Here is a tiny trained network, its code and every weight. The questions are about switching its units off for an input and a class, where a switched-off unit gives its printed mean instead of its output.

import numpy as np


def w(rows, s, z=0):
    codes = np.array(rows[::2]) - 128.0
    scale = np.full(codes.shape[1], s)
    scale[-1] = z or s
    return codes * scale


def norm(h):
    return h / np.sqrt((h * h).mean(-1, keepdims=True) + 1e-5)


def f(y):
    return y / 2 * (1 + np.tanh(0.7978845608 * (y + 0.044715 * y**3)))


def log_softmax(a):
    a = a - a.max(-1, keepdims=True)
    return a - np.log(np.exp(a).sum(-1, keepdims=True))


def net(x, mask):
    res = np.array(x, float).reshape(1, 2) / 4 @ E
    u = 0
    for l in range(3):
        y = f(norm(res) @ A[l][:, :-1].T + A[l][:, -1])
        res = res + np.where(mask[u : u + 9], y, B[l][:, -1]) @ B[l][:, :-1]
        u += 9
    return log_softmax(norm(res)[-1] @ U[:, :-1].T + U[:, -1])


A, B = {}, {}
E = w([
[83,162,64,218,122],'x0',
[249,124,133,161,67],'x1',
],0.012)
A[0] = w([
[50,128,75,106,172,2],'0.n1',
[166,133,102,97,144,114],'0.n2',
[231,135,48,210,51,81],'0.n3',
[211,166,164,87,98,164],'0.n4',
[152,199,104,169,166,105],'0.n5',
[161,199,136,139,38,13],'0.n6',
[179,202,121,138,68,16],'0.n7',
[31,162,113,56,255,96],'0.n8',
[75,79,140,97,75,111],'0.n9',
],0.0085,0.0076)
B[0] = w([
[153,95,170,102,95,147],'0.n1',
[129,144,175,125,134,129],'0.n2',
[91,151,112,152,26,231],'0.n3',
[187,95,184,97,159,220],'0.n4',
[140,131,83,160,121,139],'0.n5',
[115,149,154,116,88,128],'0.n6',
[106,157,166,113,79,129],'0.n7',
[87,183,168,109,11,254],'0.n8',
[141,184,149,127,139,133],'0.n9',
],0.012,0.0069)
A[1] = w([
[6,163,34,206,239,3],'1.n1',
[141,138,156,114,148,38],'1.n2',
[100,131,56,145,219,166],'1.n3',
[149,128,78,221,76,110],'1.n4',
[74,119,101,81,163,57],'1.n5',
[142,152,74,175,183,119],'1.n6',
[49,137,132,103,201,69],'1.n7',
[177,95,88,156,117,44],'1.n8',
[207,70,150,132,147,10],'1.n9',
],0.015,0.0046)
B[1] = w([
[174,125,231,62,139,220],'1.n1',
[130,93,109,153,138,128],'1.n2',
[165,101,203,131,81,146],'1.n3',
[142,158,102,105,232,253],'1.n4',
[129,193,133,165,111,136],'1.n5',
[153,86,103,144,140,141],'1.n6',
[82,194,97,221,80,154],'1.n7',
[88,156,150,79,113,140],'1.n8',
[9,80,54,154,125,203],'1.n9',
],0.013,0.0071)
A[2] = w([
[201,212,113,136,104,127],'2.n1',
[131,91,128,67,205,109],'2.n2',
[160,111,192,134,115,144],'2.n3',
[105,91,122,90,174,120],'2.n4',
[164,93,154,97,253,149],'2.n5',
[155,162,137,147,86,71],'2.n6',
[182,156,157,167,142,72],'2.n7',
[23,139,154,116,147,2],'2.n8',
[36,138,149,122,121,37],'2.n9',
],0.017,0.0052)
B[2] = w([
[125,66,197,95,148,239],'2.n1',
[149,130,146,72,249,220],'2.n2',
[132,158,56,189,140,202],'2.n3',
[163,158,158,132,178,181],'2.n4',
[213,65,212,32,230,253],'2.n5',
[113,120,131,79,203,174],'2.n6',
[136,85,148,111,131,156],'2.n7',
[87,186,185,160,118,225],'2.n8',
[129,204,197,130,124,235],'2.n9',
],0.013,0.0069)
U = w([
[155,90,106,156,3,117],'0',
[97,127,94,120,82,2],'1',
[91,201,180,130,57,161],'2',
[111,162,50,161,145,104],'3',
[173,97,165,91,168,177],'4',
],0.028,0.0098)

Each question gives the input, the list of numbers given to net, and the class t.
The units are the neurons (one row each of A and B). Each row of codes is followed by its name. A weight is (code - 128) times the scale printed after its matrix; where a second scale follows, it is the last column's (A, B and U).
mask holds one flag per neuron, layer by layer. A switched-off neuron (its flag False) gives its mean, the last column of its row in B, instead of its output. The means were averaged over made-up inputs and are rounded, as every weight is.
A unit's drop is (log p(t) with every unit on - log p(t) with that unit switched off) / (log p(t) with every unit on - log p(t) with every unit switched off).
most important unit: the unit with the biggest drop
k most important neurons: the k neurons with the biggest drops, biggest first
k most important neurons of layer l: the k neurons of layer l with the biggest drops, biggest first
drop when u is switched off: that unit's drop, to one decimal
input [7,6], class 3: 3 most important neurons of layer 1	1.n1, 1.n4, 1.n3
input [8,5], class 3: most important unit	0.n3
input [-2,8], class 0: 2 most important neurons	0.n4, 2.n5
input [-1,2], class 0: 2 most important neurons	1.n4, 0.n4
input [8,7], class 3: 2 most important neurons	1.n1, 1.n4
input [-2,7], class 0: 2 most important neurons	0.n4, 2.n5
input [4,2], class 3: 4 most important neurons	0.n3, 1.n1, 2.n5, 1.n4
input [-6,7], class 0: 2 most important neurons	1.n4, 1.n9
input [2,1], class 3: 4 most important neurons	0.n3, 1.n1, 0.n4, 0.n8
input [5,4], class 3: 4 most important neurons	1.n1, 0.n3, 1.n4, 2.n5
input [-4,5], class 0: 3 most important neurons of layer 1	1.n4, 1.n9, 1.n1
input [-6,-3], class 2: 3 most important neurons	1.n4, 1.n1, 2.n5
input [-3,7], class 0: drop when 0.n4 is switched off	0.7
input [8,-4], class 4: most important unit	1.n1
input [-4,6], class 0: drop when 1.n4 is switched off	1.4
